Below is a small trained network, with its code and all its weights. Each question gives an input and a class and asks what happens when units are switched off, that is, made to give their printed mean instead of their output.

import numpy as np


def w(rows, s, z=0):
    codes = np.array(rows[::2]) - 128.0
    scale = np.full(codes.shape[1], s)
    scale[-1] = z or s
    return codes * scale


def f(y):
    return y / 2 * (1 + np.tanh(0.7978845608 * (y + 0.044715 * y**3)))


def log_softmax(a):
    a = a - a.max(-1, keepdims=True)
    return a - np.log(np.exp(a).sum(-1, keepdims=True))


def net(x, mask):
    res = np.array(x, float).reshape(1, 4) / 4 @ E
    y = f(res @ A[0][:, :-1].T + A[0][:, -1])
    res = res + np.where(mask, y, B[0][:, -1]) @ B[0][:, :-1]
    return log_softmax(res[-1] @ U[:, :-1].T + U[:, -1])


A, B = {}, {}
E = w([
[161,111,50],'x0',
[80,75,126],'x1',
[83,254,121],'x2',
[195,104,192],'x3',
],0.0089)
A[0] = w([
[1,183,145,235],'n1',
[214,113,142,151],'n2',
[169,147,110,244],'n3',
[71,128,160,55],'n4',
[157,207,89,104],'n5',
[25,165,188,205],'n6',
[201,139,25,252],'n7',
[65,252,54,252],'n8',
],0.0099,0.0043)
B[0] = w([
[74,186,221,220],'n1',
[130,84,254,176],'n2',
[95,88,137,173],'n3',
[211,181,175,128],'n4',
[79,176,75,163],'n5',
[220,233,196,197],'n6',
[22,14,110,208],'n7',
[36,172,112,255],'n8',
],0.0074,0.0091)
U = w([
[140,69,160,243],'0',
[107,234,130,177],'1',
[84,209,170,97],'2',
[204,173,67,4],'3',
[112,38,68,62],'4',
[2,74,44,150],'5',
],0.0082,0.0043)

Each question gives the input, the list of numbers given to net, and the class t.
The units are the neurons (one row each of A and B). Each row of codes is followed by its name. A weight is (code - 128) times the scale printed after its matrix; where a second scale follows, it is the last column's (A, B and U).
mask holds one flag per neuron, in row order. A switched-off neuron (its flag False) gives its mean, the last column of its row in B, instead of its output. The means were averaged over made-up inputs and are rounded, as every weight is.
A unit's drop is (log p(t) with every unit on - log p(t) with that unit switched off) / (log p(t) with every unit on - log p(t) with every unit switched off).
The circuit of an input: a set's keep is (log p(t) with only the set's units on - log p(t) with every unit switched off) / (log p(t) with every unit on - log p(t) with every unit switched off). Starting from all 8 units, units are removed one at a time, each time the one whose removal leaves the highest keep (on an exact tie, the one counted first), for as long as the keep stays at least 0.8.
circuit, biggest first: the units of the circuit, biggest drop first
k most important neurons: the k neurons with the biggest drops, biggest first
drop of u: that unit's drop, to one decimal
input [7,-5,-1,4], class 5: circuit, biggest first -> (n7)
input [4,-5,4,8], class 0: circuit, biggest first -> (n2 n8 n1)
input [-8,0,-4,-7], class 1: circuit, biggest first -> (n7 n6)
input [2,-6,0,-7], class 5: circuit, biggest first -> (n7 n6)
input [2,-5,0,-2], class 5: circuit, biggest first -> (n6 n7)
input [-3,5,-1,-7], class 2: circuit, biggest first -> (n1 n6)
input [4,-4,5,-5], class 5: 2 most important neurons -> (n7 n8)
input [-2,5,3,-8], class 2: drop of n2 -> -0.1
input [3,-2,3,3], class 5: drop of n7 -> 0.1
input [8,-5,8,-3], class 5: drop of n7 -> 0.3
input [-2,-8,2,8], class 0: drop of n8 -> 0.3
